Here is a tiny trained network, its code and every weight. The questions are about switching its units off for an input and a class, where a switched-off unit gives its printed mean instead of its output.

import numpy as np


def w(rows, s, z=0):
    codes = np.array(rows[::2]) - 128.0
    scale = np.full(codes.shape[1], s)
    scale[-1] = z or s
    return codes * scale


def f(y):
    return y / 2 * (1 + np.tanh(0.7978845608 * (y + 0.044715 * y**3)))


def log_softmax(a):
    a = a - a.max(-1, keepdims=True)
    return a - np.log(np.exp(a).sum(-1, keepdims=True))


def net(x, mask):
    res = np.array(x, float).reshape(1, 6) / 4 @ E
    y = f(res @ A[0][:, :-1].T + A[0][:, -1])
    res = res + np.where(mask, y, B[0][:, -1]) @ B[0][:, :-1]
    return log_softmax(res[-1] @ U[:, :-1].T + U[:, -1])


A, B = {}, {}
E = w([
[172,151,166,156,145,183,108,88,102,190,192],'x0',
[114,86,131,193,173,112,68,198,14,106,95],'x1',
[105,90,118,100,254,198,166,127,117,145,76],'x2',
[96,83,119,77,74,185,125,106,104,78,95],'x3',
[169,73,103,63,119,131,123,188,150,169,89],'x4',
[182,181,60,176,146,96,148,75,83,124,145],'x5',
],0.011)
A[0] = w([
[130,190,130,152,75,4,156,139,170,77,154,207],'neuron 1',
[158,126,98,103,174,130,195,163,186,221,117,171],'neuron 2',
[183,113,153,11,120,207,158,117,208,193,154,218],'neuron 3',
[26,91,38,75,171,190,127,124,115,35,32,146],'neuron 4',
[168,84,207,124,57,137,135,140,156,121,205,253],'neuron 5',
[60,115,139,55,158,197,139,120,113,23,13,167],'neuron 6',
[48,93,126,118,179,174,123,148,83,77,35,154],'neuron 7',
[107,80,170,80,96,178,135,161,181,172,91,91],'neuron 8',
[95,141,86,137,203,116,136,134,94,82,66,223],'neuron 9',
[86,136,149,108,1,131,110,112,230,128,149,181],'neuron 10',
[204,202,127,219,181,188,167,57,139,181,236,149],'neuron 11',
[74,106,92,150,176,63,175,152,112,54,28,151],'neuron 12',
[108,156,134,158,42,72,165,134,188,46,163,126],'neuron 13',
[154,72,170,152,131,141,72,236,79,191,128,160],'neuron 14',
[171,104,28,58,89,113,95,123,121,140,26,148],'neuron 15',
[135,167,179,182,198,143,113,138,166,188,206,174],'neuron 16',
[114,63,155,205,146,72,85,227,46,129,95,170],'neuron 17',
],0.0081,0.005)
B[0] = w([
[177,225,85,170,51,41,89,180,217,79,129,220],'neuron 1',
[156,133,102,67,209,127,150,144,169,175,1,193],'neuron 2',
[123,61,81,69,128,196,182,151,164,246,159,246],'neuron 3',
[182,89,213,122,126,92,251,143,112,29,88,227],'neuron 4',
[74,155,113,19,106,139,98,77,89,165,149,207],'neuron 5',
[72,16,202,128,90,116,222,49,120,81,144,223],'neuron 6',
[54,85,215,176,148,58,167,144,24,77,88,210],'neuron 7',
[64,79,167,104,95,226,110,100,153,94,142,191],'neuron 8',
[113,133,160,215,183,37,161,113,119,93,104,200],'neuron 9',
[94,171,177,4,12,109,96,63,197,104,173,239],'neuron 10',
[182,206,168,185,203,102,106,14,104,207,172,221],'neuron 11',
[149,138,130,219,96,135,148,174,146,2,106,207],'neuron 12',
[99,220,144,87,56,47,83,95,174,80,93,205],'neuron 13',
[106,118,166,71,169,142,38,203,43,135,73,208],'neuron 14',
[207,110,60,57,137,116,190,188,102,126,81,200],'neuron 15',
[87,150,148,158,179,93,81,62,142,203,73,185],'neuron 16',
[56,122,129,139,159,166,23,194,53,91,119,237],'neuron 17',
],0.0077,0.014)
U = w([
[77,81,153,145,164,161,24,233,61,112,96,155],'0',
[122,148,150,161,224,111,134,114,196,187,102,70],'1',
[81,48,136,73,99,246,161,152,189,172,164,4],'2',
[113,174,136,61,29,85,94,132,198,83,147,79],'3',
[151,172,138,215,142,137,98,72,79,147,215,155],'4',
[233,96,40,88,154,125,193,191,131,147,81,176],'5',
[88,60,195,162,142,113,235,136,102,44,93,82],'6',
[134,146,92,232,117,90,118,217,193,41,107,66],'7',
],0.011,0.0034)

Each question gives the input, the list of numbers given to net, and the class t.
The units are the neurons (one row each of A and B). Each row of codes is followed by its name. A weight is (code - 128) times the scale printed after its matrix; where a second scale follows, it is the last column's (A, B and U).
mask holds one flag per neuron, in row order. A switched-off neuron (its flag False) gives its mean, the last column of its row in B, instead of its output. The means were averaged over made-up inputs and are rounded, as every weight is.
A unit's drop is (log p(t) with every unit on - log p(t) with that unit switched off) / (log p(t) with every unit on - log p(t) with every unit switched off).
The circuit of an input: a set's keep is (log p(t) with only the set's units on - log p(t) with every unit switched off) / (log p(t) with every unit on - log p(t) with every unit switched off). Starting from the 12 units with the biggest drops (on a tie, the unit counted first), units are removed one at a time, each time the one whose removal leaves the highest keep (on an exact tie, the one counted first), for as long as the keep stays at least 0.8.
circuit, biggest first: the units of the circuit, biggest drop first
top k neurons: the k neurons with the biggest drops, biggest first
drop of u: that unit's drop, to one decimal
input [-8,0,1,-2,7,6], class 5: circuit, biggest first : neuron 15
input [-7,-4,6,-8,-5,1], class 7: top 2 neurons : neuron 12; neuron 3
input [-1,-3,-3,-1,5,8], class 5: circuit, biggest first : neuron 10; neuron 15
input [2,3,-7,-4,6,4], class 0: top 3 neurons : neuron 10; neuron 14; neuron 17
input [0,2,3,-8,-5,-4], class 1: top 2 neurons : neuron 16; neuron 11
input [2,4,5,-7,-1,4], class 1: top 2 neurons : neuron 11; neuron 16
input [-8,8,-8,1,-4,-6], class 7: top 2 neurons : neuron 1; neuron 12
input [1,1,5,-3,-7,-2], class 4: circuit, biggest first : neuron 11; neuron 4
input [-3,-4,2,-7,-7,5], class 4: top 2 neurons : neuron 11; neuron 3
input [0,-3,-2,-6,-3,6], class 4: drop of neuron 11 : 0.7
input [2,1,6,-5,-8,8], class 4: drop of neuron 11 : 0.6
input [-4,5,-7,2,5,1], class 0: drop of neuron 4 : 0.1
